Below is a small trained network, with its code and all its weights. Each question gives an input and a class and asks what happens when units are switched off, that is, made to give their printed mean instead of their output.

import numpy as np


def w(rows, s, z=0):
    codes = np.array(rows[::2]) - 128.0
    scale = np.full(codes.shape[1], s)
    scale[-1] = z or s
    return codes * scale


def norm(h):
    return h / np.sqrt((h * h).mean(-1, keepdims=True) + 1e-5)


def f(y):
    return np.maximum(y, 0)


def log_softmax(a):
    a = a - a.max(-1, keepdims=True)
    return a - np.log(np.exp(a).sum(-1, keepdims=True))


def net(x, mask):
    res = np.array(x, float).reshape(1, 8) / 4 @ E
    u = 0
    for l in range(3):
        y = f(norm(res) @ A[l][:, :-1].T + A[l][:, -1])
        res = res + np.where(mask[u : u + 5], y, B[l][:, -1]) @ B[l][:, :-1]
        u += 5
    return log_softmax(norm(res)[-1] @ U[:, :-1].T + U[:, -1])


A, B = {}, {}
E = w([
[126,135,127,133,137,123,134],'x0',
[165,142,112,108,108,68,78],'x1',
[36,121,49,173,155,154,78],'x2',
[137,94,138,118,102,186,106],'x3',
[179,87,84,132,254,112,147],'x4',
[140,182,110,165,131,162,141],'x5',
[128,132,127,128,131,124,129],'x6',
[149,89,153,202,134,99,123],'x7',
],0.0079)
A[0] = w([
[181,189,92,180,116,168,131,222],'0.n1',
[137,111,179,203,141,118,95,162],'0.n2',
[83,125,10,160,125,133,111,5],'0.n3',
[200,172,150,89,132,112,216,74],'0.n4',
[117,88,130,133,118,168,180,179],'0.n5',
],0.012,0.0023)
B[0] = w([
[104,48,136,65,129,44,128,215],'0.n1',
[52,142,114,62,109,244,179,215],'0.n2',
[188,108,204,113,122,186,44,228],'0.n3',
[124,77,168,153,118,205,64,253],'0.n4',
[125,97,85,176,84,55,121,203],'0.n5',
],0.011,0.0061)
A[1] = w([
[148,83,169,79,139,73,104,121],'1.n1',
[87,68,96,69,131,171,194,71],'1.n2',
[69,153,113,175,169,93,65,252],'1.n3',
[86,118,150,2,101,163,181,188],'1.n4',
[133,252,188,136,58,156,140,248],'1.n5',
],0.0091,0.002)
B[1] = w([
[87,76,177,163,111,114,135,203],'1.n1',
[128,164,176,87,126,96,106,203],'1.n2',
[107,33,141,174,27,240,94,162],'1.n3',
[83,124,132,86,255,168,74,255],'1.n4',
[139,106,67,128,43,165,200,194],'1.n5',
],0.0087,0.0075)
A[2] = w([
[63,1,133,55,61,187,110,109],'2.n1',
[194,77,162,48,126,139,191,41],'2.n2',
[208,135,179,94,87,147,199,127],'2.n3',
[251,94,143,132,224,153,76,251],'2.n4',
[110,24,66,143,86,183,174,210],'2.n5',
],0.0086,0.0014)
B[2] = w([
[208,216,140,164,177,23,150,250],'2.n1',
[77,151,65,183,82,202,30,148],'2.n2',
[184,63,2,212,220,223,110,137],'2.n3',
[93,213,24,96,71,112,234,167],'2.n4',
[79,155,142,107,83,61,175,177],'2.n5',
],0.0063,0.021)
U = w([
[156,38,129,176,106,253,94,192],'0',
[106,88,150,104,143,87,129,84],'1',
[130,141,122,129,126,130,150,238],'2',
[99,114,46,99,73,153,205,223],'3',
[97,146,125,90,138,182,148,68],'4',
[122,111,121,144,113,104,149,126],'5',
[129,129,131,142,128,117,144,56],'6',
[138,151,134,147,144,134,139,4],'7',
],0.015,0.0032)

Each question gives the input, the list of numbers given to net, and the class t.
The units are the neurons (one row each of A and B). Each row of codes is followed by its name. A weight is (code - 128) times the scale printed after its matrix; where a second scale follows, it is the last column's (A, B and U).
mask holds one flag per neuron, layer by layer. A switched-off neuron (its flag False) gives its mean, the last column of its row in B, instead of its output. The means were averaged over made-up inputs and are rounded, as every weight is.
A unit's drop is (log p(t) with every unit on - log p(t) with that unit switched off) / (log p(t) with every unit on - log p(t) with every unit switched off).
The circuit of an input: a set's keep is (log p(t) with only the set's units on - log p(t) with every unit switched off) / (log p(t) with every unit on - log p(t) with every unit switched off). Starting from the 12 units with the biggest drops (on a tie, the unit counted first), units are removed one at a time, each time the one whose removal leaves the highest keep (on an exact tie, the one counted first), for as long as the keep stays at least 0.8.
units of the circuit, in order: the units of the circuit, biggest drop first
top k neurons: the k neurons with the biggest drops, biggest first
top k neurons in layer l: the k neurons of layer l with the biggest drops, biggest first
input [-6,3,8,-7,-3,-6,0,8], class 0: top 2 neurons -> (0.n3; 1.n3)
input [-5,-5,-7,2,-7,-1,1,1], class 0: units of the circuit, in order -> (2.n3)
input [3,6,-8,1,-5,0,1,-2], class 0: units of the circuit, in order -> (2.n3; 0.n4)
input [-2,-6,5,5,0,-2,6,-5], class 2: top 2 neurons -> (0.n4; 0.n1)
input [2,7,5,3,6,8,-4,-5], class 1: top 2 neurons -> (0.n1; 1.n1)
input [8,-1,8,4,8,7,-7,-1], class 0: top 2 neurons -> (0.n3; 1.n3)
input [2,-2,-6,-3,-8,4,-3,2], class 3: top 3 neurons -> (1.n5; 0.n3; 2.n5)
input [-8,-4,-8,1,-7,-8,8,-6], class 0: top 3 neurons -> (2.n4; 0.n4; 2.n3)
input [4,-5,8,-2,7,-5,-8,0], class 0: top 3 neurons -> (0.n3; 1.n3; 0.n1)
input [-7,1,-3,7,-8,5,1,-3], class 3: top 3 neurons -> (1.n5; 0.n3; 0.n4)
input [3,-6,0,-4,-5,8,2,7], class 1: top 2 neurons -> (0.n1; 2.n4)
input [5,8,-4,1,-2,4,2,8], class 4: units of the circuit, in order -> (0.n2; 0.n5)
input [-2,4,-1,7,-6,-4,1,8], class 4: top 2 neurons -> (0.n2; 1.n4)
input [3,-7,0,3,8,6,4,1], class 3: units of the circuit, in order -> (2.n4; 1.n4)
input [2,-6,-5,6,-8,2,2,7], class 3: units of the circuit, in order -> (1.n5; 0.n3)
input [-1,5,7,1,-7,-7,5,0], class 0: units of the circuit, in order -> (1.n3)
input [-3,0,6,0,-2,3,-6,7], class 4: top 4 neurons in layer 0 -> (0.n2; 0.n4; 0.n1; 0.n5)
input [6,-2,3,1,8,7,5,-4], class 3: top 2 neurons -> (2.n4; 0.n2)
input [6,-3,-6,0,-3,-4,3,-2], class 0: top 2 neurons -> (0.n4; 0.n1)
input [-7,-5,-8,5,4,-4,8,8], class 0: units of the circuit, in order -> (2.n2)
input [-6,0,-1,5,-5,3,5,6], class 4: top 3 neurons in layer 1 -> (1.n4; 1.n1; 1.n2)
input [0,-3,-1,1,6,-4,-4,2], class 3: top 3 neurons -> (0.n1; 2.n4; 2.n1)
input [-8,-3,3,8,-1,2,3,4], class 6: top 2 neurons -> (0.n5; 2.n1)
input [3,-8,-5,6,2,-6,0,-4], class 5: top 3 neurons -> (0.n5; 0.n2; 0.n1)
input [-1,0,-1,3,8,7,7,-1], class 3: top 2 neurons in layer 1 -> (1.n4; 1.n3)
input [-7,-5,6,2,-5,-7,-3,-7], class 1: top 4 neurons in layer 2 -> (2.n4; 2.n2; 2.n1; 2.n3)
input [2,8,2,2,-3,7,2,8], class 4: units of the circuit, in order -> (0.n2)
input [-6,-3,4,3,-3,3,-3,-3], class 7: top 2 neurons in layer 0 -> (0.n4; 0.n3)
input [-6,1,-2,-6,-3,7,-5,8], class 4: top 2 neurons in layer 0 -> (0.n2; 0.n5)
